Here is a tiny trained network, its code and every weight. The questions are about switching its units off for an input and a class, where a switched-off unit gives its printed mean instead of its output.

import numpy as np


def w(rows, s, z=0):
    codes = np.array(rows[::2]) - 128.0
    scale = np.full(codes.shape[1], s)
    scale[-1] = z or s
    return codes * scale


def norm(h):
    return h / np.sqrt((h * h).mean(-1, keepdims=True) + 1e-5)


def f(y):
    return np.maximum(y, 0)


def log_softmax(a):
    a = a - a.max(-1, keepdims=True)
    return a - np.log(np.exp(a).sum(-1, keepdims=True))


def net(x, mask):
    res = np.array(x, float).reshape(1, 8) / 4 @ E
    u = 0
    for l in range(2):
        y = f(norm(res) @ A[l][:, :-1].T + A[l][:, -1])
        res = res + np.where(mask[u : u + 15], y, B[l][:, -1]) @ B[l][:, :-1]
        u += 15
    return log_softmax(norm(res)[-1] @ U[:, :-1].T + U[:, -1])


A, B = {}, {}
E = w([
[151,122,196,66,37,156,140,156,188],'x0',
[31,111,154,181,48,9,118,74,158],'x1',
[147,121,126,133,154,159,163,21,183],'x2',
[81,190,29,8,94,91,195,100,86],'x3',
[132,131,127,134,130,126,128,128,132],'x4',
[125,127,134,131,128,129,129,124,120],'x5',
[227,159,159,119,166,23,165,144,154],'x6',
[53,171,178,115,195,143,152,175,168],'x7',
],0.0018)
A[0] = w([
[166,185,198,83,45,177,179,169,192,114],'0.n1',
[120,112,98,106,156,149,171,12,225,43],'0.n2',
[116,95,161,174,113,115,88,118,147,140],'0.n3',
[114,167,57,180,249,105,147,123,91,68],'0.n4',
[180,174,128,98,188,198,125,147,105,3],'0.n5',
[187,152,159,94,164,76,157,118,170,31],'0.n6',
[93,145,72,83,87,98,164,96,68,192],'0.n7',
[127,123,127,199,167,132,114,121,105,116],'0.n8',
[96,152,188,106,189,149,182,176,151,79],'0.n9',
[99,129,91,114,73,73,91,253,88,117],'0.n10',
[53,135,160,104,216,109,149,137,171,47],'0.n11',
[178,117,134,134,115,101,174,95,159,102],'0.n12',
[149,101,151,171,115,139,126,133,98,18],'0.n13',
[223,59,77,136,91,104,120,94,80,57],'0.n14',
[157,88,152,149,104,136,89,143,112,59],'0.n15',
],0.0045,0.002)
B[0] = w([
[128,38,43,104,174,77,32,83,107,226],'0.n1',
[151,154,244,101,164,143,101,125,29,198],'0.n2',
[165,147,129,87,154,141,186,134,171,202],'0.n3',
[138,33,129,41,73,99,49,112,143,211],'0.n4',
[175,66,139,140,74,174,221,188,107,185],'0.n5',
[109,122,99,180,148,91,142,193,62,173],'0.n6',
[156,131,150,136,217,158,136,152,253,252],'0.n7',
[143,116,124,57,134,123,128,129,178,187],'0.n8',
[212,177,81,173,48,137,57,109,123,186],'0.n9',
[160,154,208,122,191,172,131,16,79,216],'0.n10',
[190,187,95,152,26,150,48,137,134,177],'0.n11',
[121,137,118,121,157,141,99,185,81,174],'0.n12',
[137,139,146,126,167,145,113,108,197,146],'0.n13',
[129,206,128,143,40,176,66,150,163,185],'0.n14',
[119,149,133,127,198,145,137,121,195,164],'0.n15',
],0.0038,0.0034)
A[1] = w([
[183,121,198,98,96,166,107,54,119,138],'1.n1',
[196,148,160,148,162,105,119,180,90,250],'1.n2',
[52,72,127,61,93,162,77,125,145,125],'1.n3',
[161,93,85,104,113,75,110,156,159,131],'1.n4',
[67,156,109,62,138,114,158,123,85,107],'1.n5',
[46,114,101,152,111,212,149,120,105,44],'1.n6',
[152,235,98,155,45,150,92,125,157,33],'1.n7',
[32,156,196,170,47,1,144,84,165,168],'1.n8',
[180,156,96,110,182,65,146,179,119,67],'1.n9',
[128,112,121,101,149,244,120,111,181,123],'1.n10',
[116,113,88,167,113,99,134,38,132,164],'1.n11',
[105,162,164,108,187,131,168,92,165,179],'1.n12',
[130,195,72,36,104,113,174,92,109,110],'1.n13',
[151,50,157,131,149,118,127,125,176,131],'1.n14',
[123,67,178,168,127,167,75,169,105,125],'1.n15',
],0.0042,0.0016)
B[1] = w([
[62,181,107,113,186,104,109,171,72,253],'1.n1',
[18,131,137,137,104,160,183,53,133,234],'1.n2',
[146,91,122,165,132,47,135,109,110,192],'1.n3',
[31,108,105,140,133,120,145,129,113,185],'1.n4',
[213,117,176,144,99,132,91,111,168,147],'1.n5',
[134,129,169,184,84,45,166,82,103,146],'1.n6',
[93,198,59,163,72,144,88,172,123,162],'1.n7',
[214,73,70,109,123,253,169,169,65,196],'1.n8',
[69,115,152,201,51,102,143,103,120,170],'1.n9',
[89,143,143,190,81,45,184,140,116,254],'1.n10',
[154,104,179,73,119,157,106,203,120,158],'1.n11',
[131,166,72,114,132,143,179,168,110,196],'1.n12',
[156,96,205,205,169,146,62,164,241,170],'1.n13',
[96,164,51,58,127,122,131,156,140,209],'1.n14',
[170,163,123,73,138,83,156,85,164,201],'1.n15',
],0.004)
U = w([
[181,68,104,116,107,225,181,163,95,136],'0',
[100,149,96,129,134,105,133,136,125,254],'1',
[132,48,105,83,141,77,44,105,135,103],'2',
[140,197,114,174,65,157,48,135,145,92],'3',
[140,144,166,142,175,127,156,129,255,83],'4',
[121,175,199,114,184,145,125,86,56,88],'5',
[94,149,91,130,127,110,147,135,111,144],'6',
[105,97,162,208,78,63,175,96,104,71],'7',
],0.0099,0.0059)

Each question gives the input, the list of numbers given to net, and the class t.
The units are the neurons (one row each of A and B). Each row of codes is followed by its name. A weight is (code - 128) times the scale printed after its matrix; where a second scale follows, it is the last column's (A, B and U).
mask holds one flag per neuron, layer by layer. A switched-off neuron (its flag False) gives its mean, the last column of its row in B, instead of its output. The means were averaged over made-up inputs and are rounded, as every weight is.
A unit's drop is (log p(t) with every unit on - log p(t) with that unit switched off) / (log p(t) with every unit on - log p(t) with every unit switched off).
The circuit of an input: a set's keep is (log p(t) with only the set's units on - log p(t) with every unit switched off) / (log p(t) with every unit on - log p(t) with every unit switched off). Starting from the 12 units with the biggest drops (on a tie, the unit counted first), units are removed one at a time, each time the one whose removal leaves the highest keep (on an exact tie, the one counted first), for as long as the keep stays at least 0.8.
circuit, biggest first: the units of the circuit, biggest drop first
most important unit: the unit with the biggest drop
top k neurons: the k neurons with the biggest drops, biggest first
k most important neurons of layer l: the k neurons of layer l with the biggest drops, biggest first
input [5,-7,8,-5,-2,-2,-1,6], class 5: most important unit	0.n2
input [2,8,-4,-8,-4,4,7,5], class 0: 2 most important neurons of layer 0	[0.n7, 0.n2]
input [4,6,-7,-4,-4,-6,6,6], class 5: 3 most important neurons of layer 0	[0.n10, 0.n14, 0.n1]
input [-8,6,-6,0,-1,2,-7,3], class 2: circuit, biggest first	[0.n4, 1.n2, 1.n10, 1.n1]
input [5,3,-5,8,-5,-1,6,6], class 4: 2 most important neurons of layer 0	[0.n10, 0.n7]
input [7,-1,6,-8,7,8,5,8], class 3: 3 most important neurons of layer 0	[0.n9, 0.n11, 0.n7]
input [3,-7,-8,7,1,-2,6,-3], class 5: top 4 neurons	[0.n10, 1.n8, 1.n2, 0.n3]
input [-5,1,-7,4,-4,-3,3,-7], class 3: 3 most important neurons of layer 0	[0.n14, 0.n2, 0.n1]
input [8,6,-2,-5,-2,-1,-7,0], class 2: 2 most important neurons of layer 1	[1.n2, 1.n3]
input [0,-8,8,-5,2,0,4,5], class 0: 4 most important neurons of layer 0	[0.n5, 0.n10, 0.n7, 0.n9]
input [-1,5,3,2,6,-6,8,2], class 7: top 2 neurons	[1.n9, 0.n6]
input [-6,-2,-8,-4,-2,6,-1,-3], class 5: top 3 neurons	[0.n10, 0.n1, 0.n7]
input [0,0,-5,-2,4,3,-6,-1], class 7: top 2 neurons	[1.n10, 0.n2]
input [6,0,8,1,0,-7,-5,-4], class 5: circuit, biggest first	[0.n2]
input [-3,8,-8,-8,7,1,7,5], class 0: 4 most important neurons of layer 0	[0.n7, 0.n1, 0.n2, 0.n12]
input [1,-3,-2,4,-3,-2,3,7], class 3: top 2 neurons	[0.n9, 0.n11]
input [7,6,2,5,-5,0,5,-4], class 2: 2 most important neurons of layer 1	[1.n10, 1.n13]
input [-7,-1,3,-2,-1,2,7,3], class 2: top 2 neurons	[0.n4, 1.n10]
input [0,5,-5,8,-2,-7,-2,-1], class 4: circuit, biggest first	[0.n7, 1.n13]
input [-8,-2,0,5,6,-7,2,6], class 2: top neuron	[0.n4]
input [7,2,5,-5,-5,-7,-6,3], class 2: 2 most important neurons of layer 1	[1.n2, 1.n3]
input [-3,3,-8,-2,-2,-8,8,6], class 5: top 2 neurons	[0.n10, 1.n10]
input [4,3,5,2,3,-1,-7,-4], class 7: 2 most important neurons of layer 0	[0.n10, 0.n4]
input [7,4,4,-8,8,-7,8,3], class 1: top 4 neurons	[0.n1, 1.n14, 0.n7, 1.n4]
input [-6,1,-5,-8,-1,-1,7,-7], class 4: circuit, biggest first	[0.n15, 0.n1, 0.n8]
input [5,5,3,5,2,-6,2,7], class 3: circuit, biggest first	[0.n11, 0.n9, 1.n7]
input [7,4,3,7,1,1,-3,1], class 2: circuit, biggest first	[0.n1, 1.n2]
input [-8,8,0,0,-8,7,5,4], class 0: circuit, biggest first	[1.n8, 0.n1]
input [7,-6,8,7,5,-7,0,-6], class 5: 3 most important neurons of layer 0	[0.n2, 0.n4, 0.n8]
